Below are the code and all the weights of a small trained network. Each question names an input and a class and asks about switching units off, where a switched-off unit gives its printed mean instead of its output.

import numpy as np


def w(rows, s, z=0):
    codes = np.array(rows[::2]) - 128.0
    scale = np.full(codes.shape[1], s)
    scale[-1] = z or s
    return codes * scale


def f(y):
    return np.maximum(y, 0)


def log_softmax(a):
    a = a - a.max(-1, keepdims=True)
    return a - np.log(np.exp(a).sum(-1, keepdims=True))


def net(x, mask):
    res = np.array(x, float).reshape(1, 5) / 4 @ E
    y = f(res @ A[0][:, :-1].T + A[0][:, -1])
    res = res + np.where(mask, y, B[0][:, -1]) @ B[0][:, :-1]
    return log_softmax(res[-1] @ U[:, :-1].T + U[:, -1])


A, B = {}, {}
E = w([
[128,127,131],'x0',
[54,247,247],'x1',
[197,70,241],'x2',
[254,204,66],'x3',
[131,124,126],'x4',
],0.0073)
A[0] = w([
[135,195,213,90],'neuron 1',
[29,132,56,183],'neuron 2',
[158,10,68,34],'neuron 3',
[193,28,178,155],'neuron 4',
[61,209,40,199],'neuron 5',
[232,114,194,154],'neuron 6',
[142,2,82,100],'neuron 7',
[38,68,108,183],'neuron 8',
[63,79,104,170],'neuron 9',
[99,173,160,38],'neuron 10',
[61,59,150,111],'neuron 11',
[164,105,178,254],'neuron 12',
[252,205,59,144],'neuron 13',
[111,167,198,51],'neuron 14',
[128,179,48,202],'neuron 15',
[163,18,67,59],'neuron 16',
],0.0099,0.0049)
B[0] = w([
[64,121,62,197],'neuron 1',
[138,75,142,237],'neuron 2',
[30,168,95,224],'neuron 3',
[110,78,191,218],'neuron 4',
[96,41,115,252],'neuron 5',
[92,95,117,201],'neuron 6',
[120,210,92,235],'neuron 7',
[218,145,223,229],'neuron 8',
[171,150,199,205],'neuron 9',
[131,176,40,158],'neuron 10',
[214,236,155,200],'neuron 11',
[150,60,87,210],'neuron 12',
[121,175,254,255],'neuron 13',
[60,135,109,176],'neuron 14',
[137,70,234,230],'neuron 15',
[27,178,129,229],'neuron 16',
],0.0076,0.0082)
U = w([
[5,245,89,42],'0',
[119,128,152,221],'1',
[177,221,198,25],'2',
[105,39,130,125],'3',
[125,147,131,254],'4',
[184,107,51,110],'5',
],0.013,0.0066)

Each question gives the input, the list of numbers given to net, and the class t.
The units are the neurons (one row each of A and B). Each row of codes is followed by its name. A weight is (code - 128) times the scale printed after its matrix; where a second scale follows, it is the last column's (A, B and U).
mask holds one flag per neuron, in row order. A switched-off neuron (its flag False) gives its mean, the last column of its row in B, instead of its output. The means were averaged over made-up inputs and are rounded, as every weight is.
A unit's drop is (log p(t) with every unit on - log p(t) with that unit switched off) / (log p(t) with every unit on - log p(t) with every unit switched off).
The circuit of an input: a set's keep is (log p(t) with only the set's units on - log p(t) with every unit switched off) / (log p(t) with every unit on - log p(t) with every unit switched off). Starting from the 12 units with the biggest drops (on a tie, the unit counted first), units are removed one at a time, each time the one whose removal leaves the highest keep (on an exact tie, the one counted first), for as long as the keep stays at least 0.8.
units of the circuit, in order: the units of the circuit, biggest drop first
unit that matters most: the unit with the biggest drop
k most important neurons: the k neurons with the biggest drops, biggest first
input [4,-4,-3,-5,-3], class 2: unit that matters most	neuron 8
input [-3,1,-8,-6,7], class 3: units of the circuit, in order	(neuron 5; neuron 2)
input [-3,4,0,-7,-3], class 2: units of the circuit, in order	(neuron 11; neuron 8)
input [-5,-2,7,5,-4], class 3: units of the circuit, in order	(neuron 6; neuron 11)
input [-7,2,-7,5,0], class 3: units of the circuit, in order	(neuron 5; neuron 15)
input [4,7,6,-5,5], class 0: 3 most important neurons	(neuron 1; neuron 14; neuron 15)
input [3,6,6,-3,-1], class 0: 3 most important neurons	(neuron 1; neuron 14; neuron 15)
input [-3,-1,-8,7,-1], class 3: units of the circuit, in order	(neuron 5; neuron 15)
input [-1,7,5,7,4], class 0: units of the circuit, in order	(neuron 1; neuron 8)
input [-4,6,0,-8,-7], class 2: 4 most important neurons	(neuron 8; neuron 11; neuron 3; neuron 16)
input [8,-7,6,-7,2], class 4: 2 most important neurons	(neuron 4; neuron 8)
input [-5,5,-2,6,-7], class 1: units of the circuit, in order	(neuron 7; neuron 5)
input [1,-5,-5,-8,-5], class 2: units of the circuit, in order	(neuron 8; neuron 11)
input [-6,-8,1,-8,6], class 0: 2 most important neurons	(neuron 3; neuron 16)
input [-4,4,6,4,-7], class 1: unit that matters most	neuron 5
input [-1,0,3,-4,-2], class 2: units of the circuit, in order	(neuron 5; neuron 11)
input [-2,5,3,-8,7], class 2: 3 most important neurons	(neuron 11; neuron 8; neuron 5)
input [-1,3,-8,-5,-1], class 3: units of the circuit, in order	(neuron 5; neuron 2)
input [-6,-6,-2,8,-4], class 2: 2 most important neurons	(neuron 13; neuron 15)
input [0,-7,-6,-1,1], class 0: units of the circuit, in order	(neuron 16)
input [-1,-1,-3,-5,3], class 2: 2 most important neurons	(neuron 8; neuron 11)
